Below is a small trained network, with its code and all its weights. Each question gives an input and a target symbol and asks what happens when units are switched off, that is, made to give their printed mean instead of their output.

import numpy as np


def w(rows, s, z=0):
    codes = np.array(rows[::2]) - 128.0
    scale = np.full(codes.shape[1], s)
    scale[-1] = z or s
    return codes * scale


def f(y):
    return y / 2 * (1 + np.tanh(0.7978845608 * (y + 0.044715 * y**3)))


def softmax(a):
    e = np.exp(a - a.max(-1, keepdims=True))
    return e / e.sum(-1, keepdims=True)


def log_softmax(a):
    a = a - a.max(-1, keepdims=True)
    return a - np.log(np.exp(a).sum(-1, keepdims=True))


def net(x, mask):
    ids = ['ΞΠΩαβγδεζημστφψ'.index(c) for c in x.split()]
    T = len(ids)
    res = E[ids] + P[:T]
    u = 0
    for l in range(3):
        q, k, v = (res @ M[l].T for M in (Q, K, V))
        z = softmax(np.where(np.tri(T) > 0, q @ k.T / 3**0.5, -1e9)) @ v
        res = res + np.where(mask[u], z, O[l][:, -1]) @ O[l][:, :-1]
        u += 1
        y = f(res @ A[l][:, :-1].T + A[l][:, -1])
        res = res + np.where(mask[u : u + 4], y, B[l][:, -1]) @ B[l][:, :-1]
        u += 4
    return log_softmax(res[-1] @ U[:, :-1].T + U[:, -1])


Q, K, V, O, A, B = {}, {}, {}, {}, {}, {}
E = w([
[118,107,108],'Ξ',
[176,123,114],'Π',
[218,97,119],'Ω',
[73,197,119],'α',
[131,201,119],'β',
[191,182,147],'γ',
[183,184,130],'δ',
[206,117,55],'ε',
[104,88,163],'ζ',
[86,209,182],'η',
[70,83,70],'μ',
[98,109,189],'σ',
[207,46,249],'τ',
[186,26,74],'φ',
[133,166,161],'ψ',
],0.015)
P = w([
[239,144,175],'0',
[253,159,186],'1',
[238,141,200],'2',
[203,119,198],'3',
[199,96,211],'4',
[166,107,214],'5',
[163,106,223],'6',
[177,103,212],'7',
],0.0057)
Q[0] = w([
[216,179,109],'0.h0',
[202,2,81],'0.h0',
[129,88,153],'0.h0',
],0.0099)
K[0] = w([
[188,65,86],'0.h0',
[167,170,1],'0.h0',
[121,111,91],'0.h0',
],0.0091)
V[0] = w([
[57,95,218],'0.h0',
[254,199,91],'0.h0',
[135,149,138],'0.h0',
],0.0066)
O[0] = w([
[221,16,146,85],'0.h0',
[217,18,143,254],'0.h0',
[2,221,119,139],'0.h0',
],0.0055,0.0051)
A[0] = w([
[59,143,136,209],'0.n0',
[69,106,3,198],'0.n1',
[221,140,53,104],'0.n2',
[187,27,137,1],'0.n3',
],0.0078,0.0076)
B[0] = w([
[225,242,37,211],'0.n0',
[203,231,131,151],'0.n1',
[134,109,254,249],'0.n2',
[156,148,104,167],'0.n3',
],0.0082,0.0019)
Q[1] = w([
[170,202,79],'1.h0',
[2,139,139],'1.h0',
[83,88,114],'1.h0',
],0.0084)
K[1] = w([
[98,46,211],'1.h0',
[233,255,123],'1.h0',
[155,187,142],'1.h0',
],0.0069)
V[1] = w([
[226,197,255],'1.h0',
[139,23,33],'1.h0',
[127,153,187],'1.h0',
],0.0047)
O[1] = w([
[80,254,203,254],'1.h0',
[200,38,121,110],'1.h0',
[114,144,165,150],'1.h0',
],0.006,0.0069)
A[1] = w([
[174,2,182,152],'1.n0',
[114,6,117,1],'1.n1',
[75,191,127,174],'1.n2',
[39,114,171,35],'1.n3',
],0.0099,0.0075)
B[1] = w([
[39,239,107,253],'1.n0',
[69,254,152,117],'1.n1',
[189,39,200,206],'1.n2',
[145,192,107,103],'1.n3',
],0.0068,0.0054)
Q[2] = w([
[66,43,73],'2.h0',
[170,39,135],'2.h0',
[252,91,111],'2.h0',
],0.012)
K[2] = w([
[251,175,144],'2.h0',
[151,64,146],'2.h0',
[48,188,108],'2.h0',
],0.013)
V[2] = w([
[2,215,165],'2.h0',
[143,34,188],'2.h0',
[31,195,80],'2.h0',
],0.0087)
O[2] = w([
[25,109,174,255],'2.h0',
[141,2,172,132],'2.h0',
[19,179,47,22],'2.h0',
],0.015,0.0036)
A[2] = w([
[218,125,165,216],'2.n0',
[82,115,117,4],'2.n1',
[12,92,173,2],'2.n2',
[87,192,159,132],'2.n3',
],0.011,0.0093)
B[2] = w([
[115,72,60,253],'2.n0',
[139,11,225,122],'2.n1',
[125,82,116,142],'2.n2',
[198,122,128,175],'2.n3',
],0.012,0.016)
U = w([
[45,99,12,196],'Ξ',
[80,123,108,146],'Π',
[155,182,143,153],'Ω',
[149,218,86,136],'α',
[117,132,95,96],'β',
[186,106,171,11],'γ',
[202,100,135,16],'δ',
[182,143,67,118],'ε',
[23,97,109,173],'ζ',
[91,115,181,105],'η',
[174,186,18,114],'μ',
[43,79,126,150],'σ',
[44,163,251,134],'τ',
[53,254,87,254],'φ',
[148,91,150,95],'ψ',
],0.0084,0.0095)

Each question gives the input, a string of symbols that net reads in full, and the target symbol t.
The units are the heads (3 rows each of Q, K, V and O) and the neurons (one row each of A and B). Each row of codes is followed by its name. A weight is (code - 128) times the scale printed after its matrix; where a second scale follows, it is the last column's (O, A, B and U).
mask holds one flag per unit, layer by layer, with each layer's heads first. A switched-off unit (its flag False) gives its mean, the last column of its rows in O or B, instead of its output. The means were averaged over made-up inputs and are rounded, as every weight is.
A unit's drop is (log p(t) with every unit on - log p(t) with that unit switched off) / (log p(t) with every unit on - log p(t) with every unit switched off).
The circuit of an input: a set's keep is (log p(t) with only the set's units on - log p(t) with every unit switched off) / (log p(t) with every unit on - log p(t) with every unit switched off). Starting from the 12 units with the biggest drops (on a tie, the unit counted first), units are removed one at a time, each time the one whose removal leaves the highest keep (on an exact tie, the one counted first), for as long as the keep stays at least 0.8.
circuit, biggest first: the units of the circuit, biggest drop first
most important unit: the unit with the biggest drop
top k neurons: the k neurons with the biggest drops, biggest first
k most important neurons of layer l: the k neurons of layer l with the biggest drops, biggest first
drop when u is switched off: that unit's drop, to one decimal
input β ζ β φ ε, target φ: 2 most important neurons of layer 1 => (1.n0 1.n2)
input τ τ Ω, target τ: most important unit => 1.n0
input Ω γ Ξ ψ Π φ Ω, target φ: circuit, biggest first => (1.n0 1.n2 2.h0)
input ψ ε η β φ φ γ, target φ: top 2 neurons => (1.n0 0.n0)
input β α τ, target τ: circuit, biggest first => (2.n0 2.h0)
input α Π Π η Ω φ δ μ, target φ: top 3 neurons => (0.n0 0.n1 2.n0)
input η α Π τ Ω, target τ: circuit, biggest first => (2.n0 2.h0 1.n0)
input Ξ δ φ δ γ Π τ γ, target τ: circuit, biggest first => (1.n0 2.h0 2.n0)
input β Ξ δ Π Ξ φ δ, target φ: circuit, biggest first => (2.h0 1.h0 1.n0 1.n1)
input Ω τ α, target τ: circuit, biggest first => (2.h0 2.n0 1.n2)
input δ β η ε α Π τ α, target τ: top 4 neurons => (2.n0 1.n2 0.n0 1.n0)
input Ξ μ ζ ζ φ μ, target φ: top 3 neurons => (1.n2 2.n0 0.n0)
input τ δ β, target τ: top 2 neurons => (0.n0 2.n0)
input φ α Π, target φ: top 4 neurons => (1.n0 0.n0 1.n2 2.n0)
input Ξ φ Ξ ψ Ω ψ φ ε, target φ: most important unit => 1.n2
input δ φ Ξ σ φ, target φ: top 2 neurons => (1.n0 1.n2)
input ε δ η γ φ Ω, target φ: drop when 1.n0 is switched off => 1.5
input μ ε φ, target φ: drop when 0.n3 is switched off => 0.0
input δ Ω Ξ τ δ δ, target τ: drop when 0.n0 is switched off => 0.8
input τ δ δ, target τ: top neuron => (1.n0)
